array([[120, 126, 126, 126, 126],
       [ 90,  98, 102, 111,  94],
       [129, 128, 129, 130, 128],
       [124, 127, 127, 128, 127],
       [ 53, 113, 116, 113, 113],
       [122, 140, 141, 142, 140],
       [ 79, 115, 120, 125, 112],
       [116, 123, 123, 122, 123],
       [125, 126, 126, 125, 126],
       [115, 128, 130, 134, 127],
       [125,  98, 100, 107,  94],
       [216, 146, 145, 157, 143],
       [ 38,  85,  91,  95,  82],
       [ 73,  79,  77,  62,  82],
       [114, 124, 129, 143, 119],
       [167, 130, 132, 147, 125]])
Indices start at 0.
The entry in row 0 and column 1: 126
Give the entry in row 1 and column 1.
98
Give the entry at row 1, column 0.
90
Give the entry in the bottom-right corner.
125
Give the entry at row 0, column 2.
126
Give the bottom entry of the column that holds the smallest entry.
167
The entry just left of 147: 132
Give the top-left entry.
120
The top-right entry -> 126
Give the entry at row 2, column 1.
128
The entry directly above the smallest entry: 216
Give the entry just right of the largest entry.
146
The entry directly above the largest entry: 125
Give the entry in row 2 and column 0.
129
Give the entry just right of the smallest entry.
85
Give the entry directly below the smallest entry.
73
Give the entry just right of 167.
130

A = [ 29, 131, 139, 136, 117]
The 3rd entry from the left: 139
The second entry from the left: 131

Questions about the array below.
1) Which number is the smallest entry in the last column?
2) Which number is the entry in the bottom-left corner?
3) Which number is the entry directly below the largest entry?
4) Which number is the third entry on the main diagonal?
5) Which number is the 1st entry, reading row by row?
6) Which number is the entry just left of 55?
7) Which number is the largest entry in the first column?
8) Which number is the entry in the top-right corner?
array([[184, 214,  45,  49, 206],
       [179, 213,  43,  49, 205],
       [ 43, 201, 179, 191,  53],
       [ 52,  36,  53,  55,  52],
       [211, 133, 194, 145, 206],
       [ 56,  36,  56,  58,  53],
       [207,  87, 170, 135, 199],
       [ 42, 201, 181, 192,  53],
       [209, 109, 190, 148, 202],
       [217, 177, 197, 166, 209],
       [ 44, 200, 177, 188,  53],
       [185, 214,  46,  49, 206],
       [ 62,  38,  61,  69,  54],
       [189, 215,  46,  50, 207]])
1) 52
2) 189
3) 44
4) 179
5) 184
6) 53
7) 217
8) 206

Read these off the matrix that follows.
1) Report the 3rd entry from the end, reading row by row.
2) Report the second entry in reading order.
3) Report the 1st entry in reading order.
4) Report the entry in the top-right corner.
5) Report the fourth entry in reading order.
6) Report the 2nd-last entry, reading row by row.
7) Report the entry just right of 69.
8) Report the entry just right of 61.
154,188,170,151,200,91,110,87,113,170,181,175,98,140,106
153,175,167,147,227,77,126,97,90,164,153,202,111,128,100
158,195,165,149,222,79,119,84,106,175,174,191,108,125,103
134,132,121,123,154,113,140,126,115,131,120,150,143,113,121
124,89,90,105,146,112,172,157,97,108,67,156,183,85,126
138,115,100,110,190,88,174,140,85,123,77,188,187,73,115
145,148,63,99,122,126,148,109,154,131,124,121,189,74,130
124,91,104,113,148,113,165,155,95,108,71,155,168,95,125
149,160,102,117,173,100,142,103,124,146,134,160,164,88,117
148,142,108,115,201,87,162,119,94,140,103,188,174,78,111
141,133,110,117,190,90,160,127,94,134,101,182,169,86,113
148,171,172,150,218,82,125,99,92,161,157,194,105,133,100
145,145,52,95,128,122,151,111,151,132,117,127,203,61,128
131,111,55,92,109,134,162,137,140,113,88,119,204,69,135
124,98,60,96,94,140,158,147,141,104,85,108,191,79,139
138,156,114,125,136,123,124,107,143,140,146,127,138,117,123
1) 138
2) 188
3) 154
4) 106
5) 151
6) 117
7) 135
8) 128

data = [[106, 45, 136, 126, 111, 133, 98, 158, 138, 176, 127, 130], [120, 55, 82, 137, 174, 151, 148, 116, 159, 158, 163, 120]]
The entry just left of 116 is 148
The entry just right of 138 is 176
The entry just left of 98: 133
The smallest entry is 45
The entry just left of 111 -> 126
Find the entry just left of 138.
158
Find the entry just left of the largest entry.
138
